201	-152	189	59	453	189	0	25	-173	-427	7	-345	143	-155	-109	-169	68	593	65	-489	-141	-41	209	-364	-92	97	-488	-450	-314	-207	-229	-167	-209	3	-20	-389 -> z726
58	-176	-94	1	45	-148	51	-230	87	-452	-429	-108	158	-338	380	-188	244	353	9	-568	-81	-91	293	47	116	-48	-548	-504	-161	24	-307	-242	133	-119	-71	-345 -> z978
379	-206	19	-221	392	455	-196	-199	-75	-502	-59	-332	-7	139	-402	-71	-25	320	-82	-209	-108	5	190	-264	12	246	-536	-104	-96	-495	-227	173	235	357	-139	-393 -> z975
366	48	-688	83	75	451	-85	-290	-310	-523	258	-197	79	-39	-769	583	-253	-28	120	21	26	-155	-227	-72	1	-423	-411	88	-87	216	-242	-40	-447	-406	-113	-197 -> z269
344	83	-504	558	110	96	-178	-138	-77	-398	-109	228	48	-467	-458	-6	-64	208	284	-428	-111	-438	158	-95	225	-567	-154	-110	21	-97	-314	-180	-438	7	-28	-135 -> z329
397	-150	-125	225	287	74	7	-54	218	-512	-91	304	-17	-574	-605	-199	-33	255	-79	-593	-234	355	629	285	154	9	-501	163	127	-74	-210	-245	-220	-77	86	-364 -> z726
238	286	-389	-146	196	418	-170	-231	-504	-899	109	-249	-58	-49	-386	398	-253	20	77	379	7	242	-461	-111	131	-300	-107	323	-128	-220	-77	114	-299	-340	-192	-195 -> z329
349	86	-139	110	12	84	209	213	-31	-74	30	182	227	-542	-271	228	25	-82	6	-92	102	-62	395	48	99	-246	-342	155	-42	97	-370	-170	-187	-54	141	-36 -> z243
401	-61	121	226	167	87	-212	-86	-78	-173	-212	-24	246	-274	-271	-139	-186	168	-78	-263	-308	-9	250	-61	95	201	-212	30	-57	-125	-314	-54	-52	-54	-88	-76 -> z955
374	472	-64	75	34	578	-151	-328	111	221	179	256	-143	-35	-373	139	-229	67	-37	-112	91	-48	395	-91	-232	-29	-17	154	40	-85	-243	89	-304	-156	-97	119 -> z955
343	28	333	417	261	-72	-264	17	-171	-415	-138	-115	224	-136	-422	-199	-96	-170	-257	-289	-49	-276	257	-15	-64	46	-256	165	350	-71	-434	-52	135	154	309	-39 -> z955
226	-239	-134	392	149	267	94	216	108	140	-209	274	-182	-219	-466	119	-144	222	320	-378	-130	-455	123	-493	55	-21	6	36	-145	52	-304	-136	-469	-28	-23	-193 -> z955
242	294	39	612	-6	115	234	14	-93	-261	-110	582	190	-480	-59	-303	-218	-342	87	-248	-153	-139	369	-68	-174	94	-86	28	150	318	-306	-188	-271	286	379	81 -> z70
69	-203	-266	-413	319	206	-116	105	-449	-249	-324	-71	1	-185	-431	315	-100	79	-429	136	-3	413	-175	68	69	275	-483	543	-46	-220	10	296	-70	-153	-159	-357 -> z243
348	-229	-186	-181	308	508	32	-195	-53	-125	-69	-50	57	-127	-574	164	14	397	98	-315	-28	-135	116	-361	-128	-84	-360	-126	-467	-80	-255	-232	-227	-104	-317	-294 -> z568
533	272	-119	109	255	255	182	-251	-229	-500	-133	244	195	23	-251	52	-216	-226	-227	7	-52	-195	195	-136	-143	26	-309	-50	127	274	-75	11	-103	-202	341	-210 -> z202
173	-122	-272	-115	88	198	-69	-84	-339	-633	-57	-43	87	283	-55	427	-234	-139	-181	292	-64	-314	-163	157	-117	-13	-218	189	6	177	-100	52	34	-128	311	-126 -> z726
461	132	-68	-36	232	324	688	-92	-127	353	-419	-52	0	176	602	92	71	461	-94	-165	-35	-84	424	-218	-261	642	-106	-135	-30	-201	-230	161	-148	168	10	-61 -> z243
183	66	-378	-95	59	276	-294	-352	-93	-343	-62	-319	101	-24	-280	29	15	369	-73	-409	-21	-122	269	-208	30	-98	-619	-463	50	-48	-388	-12	-84	-271	-160	-339 -> z924
341	-143	-318	27	169	-149	-103	-189	-31	-364	-88	-134	-43	-136	-103	48	86	108	7	-297	68	-15	140	-109	172	-536	-393	-56	-124	-290	-91	-79	-229	-46	-49	-276 -> z70
62	-84	308	-37	311	183	-96	207	66	-374	422	-26	71	-180	-704	-177	-77	126	-190	-216	17	291	328	162	-111	13	-274	283	-19	-155	82	-38	-248	27	103	-280 -> z975
217	-88	-308	-158	156	-53	-298	-179	-229	-312	-186	-37	141	117	40	60	-137	-47	-231	-58	-51	-27	149	-147	53	-152	-389	-82	84	-87	40	-38	185	-57	1	-53 -> z243
225	-473	-176	-25	61	143	-245	102	-79	8	-53	-159	19	-221	-453	19	-86	169	16	-205	10	-175	-58	-184	51	-98	-483	-157	-248	-166	-198	-120	-86	-50	29	-151 -> z202
306	-69	17	310	-76	-41	-88	-46	49	-310	41	-69	156	-484	-1	-409	-90	-51	-73	-455	-40	-167	405	-20	-176	-95	-566	-213	52	112	-550	-49	-84	-11	136	-206 -> z243
679	-122	-366	120	62	105	-465	-255	-55	-209	-181	-2	308	-265	99	6	-263	2	-371	-233	98	-126	576	-157	-12	-448	-586	-114	152	5	-550	-27	51	-106	2	-229 -> z70
203	-187	-400	-316	294	725	-166	-246	-180	-161	-11	157	-220	-19	-464	111	-308	364	-45	-168	-204	152	182	11	-158	329	-703	-128	-80	-239	25	63	-42	99	-78	-233 -> z975
304	-135	-77	128	292	176	-143	357	-114	-280	157	42	29	-238	-238	-233	-352	118	-19	-379	-120	149	103	-401	-219	-250	-713	-157	65	136	-227	-69	-256	25	356	-303 -> z202
118	-405	-122	210	-45	88	71	-115	40	-125	-134	-309	29	-159	116	30	-116	155	217	-487	-288	-73	161	69	123	456	-545	-82	-172	-183	-176	-47	-80	54	-169	-89 -> z269
113	-349	280	118	303	300	-15	27	-187	-30	-416	-167	120	-396	77	-247	-132	328	-54	-529	-214	251	327	-23	-40	680	-561	-65	-54	-192	-249	-237	-173	-87	100	-287 -> z975
276	-562	-116	127	150	61	20	145	53	-261	-261	-106	114	-296	-543	121	0	248	119	-358	-63	-279	61	-175	267	-6	-220	58	-265	-164	-209	-241	-227	-126	-119	-280 -> z329
288	-358	-391	183	7	67	-52	-173	154	-650	-42	175	138	-273	-490	-32	-292	177	17	-340	-164	-165	195	297	-119	-155	-363	-115	147	220	-236	-255	-264	-237	31	-186 -> z978
112	-315	-25	100	94	271	-109	126	50	617	-264	-254	-161	-148	192	84	29	130	19	-363	252	-275	343	-365	-165	507	-327	43	-182	-241	-220	115	-436	-105	-70	-266 -> z568
222	91	-168	-360	193	458	372	-267	-60	-16	135	-143	40	80	-211	240	67	169	-131	184	95	302	112	18	-5	282	-232	44	-160	-365	102	387	-31	268	-282	-231 -> z978
710	101	-304	72	48	174	-144	-66	271	-176	-134	159	90	-185	25	-25	-30	-71	-57	-394	33	72	485	-222	-8	-321	-390	247	-126	-8	-410	-3	-184	-8	140	-215 -> z955
494	-130	-18	142	39	259	-389	-114	60	-96	-86	-77	71	-214	-439	-129	-5	-69	-14	-480	72	-394	406	-231	4	-221	-501	-24	-153	-131	-440	-104	-162	-76	155	-230 -> z70
-8	329	-312	-102	-151	79	124	7	-281	-195	-69	46	95	188	454	264	-40	-86	29	110	55	-295	140	-35	-273	133	-103	-19	-72	147	22	-17	-51	-77	-14	225 -> z269
131	-198	257	-93	96	117	294	479	44	-20	-220	-140	42	-7	-79	-35	137	198	-21	-341	49	-145	11	-108	-29	40	-220	219	-58	3	-197	-43	-150	-220	145	-230 -> z568
128	-533	-85	269	70	-425	-111	283	147	86	-140	34	-39	-334	-339	1	69	-318	8	-118	94	-418	38	29	168	-306	-49	358	92	-26	9	118	-162	30	-64	-313 -> z269
390	-113	-187	-17	257	354	142	-313	-115	37	-76	-168	226	-152	-155	135	53	354	166	-25	-130	36	66	122	100	110	-91	-127	-97	-357	-113	-60	-112	206	-151	-26 -> z924
241	-270	-86	-83	166	72	146	-48	89	-123	-86	16	133	-125	-112	7	-36	133	-131	-352	44	26	138	-76	-91	-226	-426	-41	-77	-16	-148	-125	-117	2	33	-184 -> z924
35	87	-223	-123	141	163	-403	-262	-114	-305	164	-116	-106	-258	-340	9	-42	49	54	-359	74	167	70	64	-156	-265	-622	-83	-54	-106	-15	-155	-142	-228	-161	-71 -> z269
512	-43	-12	-2	289	76	-221	290	-57	-220	-350	-117	61	-77	21	-71	62	72	-340	-208	46	114	348	-467	153	114	-350	402	-171	-306	-360	254	45	231	154	-381 -> z243
281	97	-311	-154	81	257	354	325	-245	176	-32	112	207	382	-11	559	-151	-93	-239	289	244	-414	44	-88	-272	64	65	452	77	122	158	277	-337	-161	122	78 -> z202
417	-235	-84	-106	271	135	334	313	123	63	32	88	179	-343	-21	157	-131	87	30	-293	-280	292	364	157	33	128	-689	379	-101	-165	-106	175	-111	349	-70	-212 -> z568
314	134	186	383	198	44	-106	-160	-94	-497	77	109	21	-421	-564	-159	-131	-16	50	-116	-344	66	257	167	358	-34	-154	121	77	-218	-196	-32	74	146	-45	-79 -> z70
557	-84	141	376	394	164	-287	-144	-81	-70	-109	-27	88	-451	-35	-330	-154	52	58	-331	-129	-315	441	-95	-175	149	-389	-128	15	-262	-289	-23	-200	164	164	-166 -> z924
334	468	-259	255	-71	164	-388	-331	-122	-520	223	74	159	-280	-150	-53	-222	-243	158	-103	-44	-168	66	16	118	-676	-365	-234	233	165	-227	-100	10	-333	71	80 -> z202
26	-491	-124	185	-24	-78	-134	-123	-51	-448	-187	-72	202	-257	-494	-282	-199	-38	-10	-369	-212	31	-207	107	71	36	-338	-161	194	110	-150	-249	48	-89	-18	-106 -> z329
199	-241	-307	190	324	-90	4	458	-205	-213	-178	6	160	-404	-224	-119	32	-73	63	-458	-17	-23	210	-562	-176	44	-642	-222	-47	478	-194	-213	-483	-211	334	-553 -> z726
-13	17	387	276	265	152	114	235	-89	-38	-106	58	-158	-312	-439	-187	-79	353	286	-387	-289	-46	-15	-255	-27	230	-101	18	-279	-290	-211	-119	-315	245	-28	-17 -> z978
477	-387	146	-176	435	298	-100	111	183	-38	7	26	-41	-228	-545	-15	-106	230	102	-144	-233	278	228	-77	57	184	-251	306	-269	-442	-17	53	-221	220	-55	-343 -> z726
591	-144	-245	229	264	-45	-40	241	-26	-325	-80	253	124	-615	-326	-80	-26	106	-51	-277	128	-262	424	-301	131	-560	-525	-207	-115	-9	-212	-211	-236	-170	175	-327 -> z202
403	246	118	51	182	380	-255	-190	-166	-315	-229	-337	-74	8	148	-46	7	44	-281	-59	190	57	346	-248	136	270	-224	292	100	-545	-380	327	95	44	19	-232 -> z243
401	96	-34	250	279	98	-93	52	25	-445	-21	-132	-91	-87	-416	-92	8	274	135	-318	-168	90	141	-91	192	-15	-214	81	11	-330	-138	21	-256	102	144	-229 -> z269
577	-169	-192	-178	228	457	1	-432	148	-185	65	-177	294	-231	-97	117	-85	204	-37	-417	-24	195	715	118	-102	-52	-746	-28	-131	-281	-339	-115	-187	124	-58	-352 -> z978
689	43	-379	164	271	20	-143	-485	-123	-369	-502	141	115	-300	37	69	-137	118	-297	-300	-32	-76	430	-51	119	3	-451	-120	-35	-134	-185	-111	-38	-292	-76	-156 -> z329
121	-638	-129	-359	83	-144	91	216	-71	-96	-346	-227	-61	32	-98	140	59	231	-121	-142	-9	-20	-204	-123	103	18	-277	174	-381	-206	86	16	-122	-290	-253	-285 -> z70
460	-308	-107	-94	270	172	-10	131	-44	-167	-251	-106	81	-169	-260	80	-130	220	-286	-208	91	221	162	-464	84	59	-425	92	-258	-126	-179	103	-362	-248	-66	-510 -> z70
323	104	-202	52	249	268	-227	-294	-229	-824	334	-53	247	-30	-867	122	-129	-49	63	75	68	-511	-101	-190	-96	-550	-144	-172	-203	12	-10	-77	-443	-229	51	-256 -> z924
190	-327	-131	-106	66	-82	44	-309	61	-21	-427	-171	-31	-85	142	193	153	-10	-278	-222	49	56	228	265	191	292	-457	90	18	-215	-131	103	138	-86	-3	-275 -> z726
148	-184	-252	-168	13	286	9	69	-172	-308	-121	-95	65	-101	-174	23	73	25	141	-167	-182	-197	-25	-69	90	109	-474	49	-337	-107	-117	24	-9	84	39	-197 -> z924
335	-68	190	33	18	47	136	-153	240	-384	27	-7	220	-356	-214	-275	-117	184	131	-549	-353	312	227	133	120	-54	-554	-171	-199	-65	-198	-249	-136	-146	34	-134 -> z202
300	-139	109	80	424	442	-270	256	-123	-19	71	-12	80	-296	-565	-120	-132	561	315	-221	-109	-321	-6	-473	-49	-343	-201	-318	-126	-305	-269	-81	-289	162	-46	-238 -> z202
462	-337	4	43	198	367	-9	-138	100	-16	5	-43	136	-406	-233	-228	-214	381	68	-479	-337	304	560	-41	8	232	-650	-171	-132	-367	-359	-131	-134	290	-55	-259 -> z955
228	320	40	-226	2	514	183	205	-194	-153	-99	-146	-21	99	211	98	0	169	21	-66	20	95	24	-55	-117	303	-315	202	-45	-196	-194	173	62	-1	61	83 -> z269
382	124	-235	-160	261	258	15	236	-111	-318	71	-31	164	-271	-176	114	101	234	77	-178	110	191	98	-384	181	-461	-404	6	-375	-177	-53	-116	-270	-106	19	-195 -> z924
390	158	-27	303	148	303	-92	-431	59	-445	-44	-49	20	-285	122	-118	-240	128	185	-585	-263	-23	432	78	-5	-198	-571	-48	129	-159	-465	-140	-285	-60	121	-203 -> z924
252	-106	-208	104	153	100	5	-4	-205	-309	-50	-276	164	-133	-290	260	49	174	217	-229	96	-297	-192	-250	16	-441	-176	-49	-192	20	-276	-191	-405	-295	-134	-147 -> z70
213	33	-360	94	200	420	42	-112	-336	-178	-57	-227	53	167	-229	192	-58	224	15	-170	143	-131	-117	-389	-15	70	-239	-229	-34	-46	-31	-56	-335	-233	123	-78 -> z243
103	-253	-261	15	30	138	-143	-8	-32	32	288	63	-40	-139	-793	211	-124	-67	184	129	20	-292	-29	-1	133	-517	-2	97	-83	-120	64	-51	-342	-75	-149	-151 -> z975
465	306	51	248	216	369	27	-325	-130	-234	358	-592	-27	148	-168	-106	-66	283	205	-285	-206	58	41	10	-79	-23	-267	-94	144	-349	-425	141	-67	253	22	-34 -> z329
232	-310	-229	-65	-72	457	-72	-314	-44	-269	-29	-282	-42	-86	-643	122	-53	-70	136	-254	-54	-299	-110	-37	-104	173	-422	172	-327	-96	-375	-1	-221	-131	-165	-195 -> z924
243	-683	-334	93	177	-94	162	168	-48	117	-333	65	229	-257	166	22	58	134	-139	-269	9	-200	160	73	-54	109	-368	-88	-70	161	-61	-80	-100	119	127	-297 -> z70
16	174	170	400	-12	294	13	-138	-158	-548	168	69	9	-195	-171	-204	-253	-98	167	-113	-352	-310	171	116	20	294	-190	60	97	-144	-271	173	59	375	45	18 -> z243
552	274	-229	200	320	473	-269	-413	23	-459	-284	-24	-32	186	-251	63	-2	211	-69	-404	127	-189	260	-483	-19	-152	-155	-6	22	-139	-351	-5	-166	-30	46	-297 -> z269
140	-204	-82	-136	156	234	-133	148	-76	-374	140	-71	99	-201	-275	37	-183	150	98	-259	-332	315	40	-78	86	-79	-541	94	-202	131	-197	-121	39	-18	-96	-230 -> z70
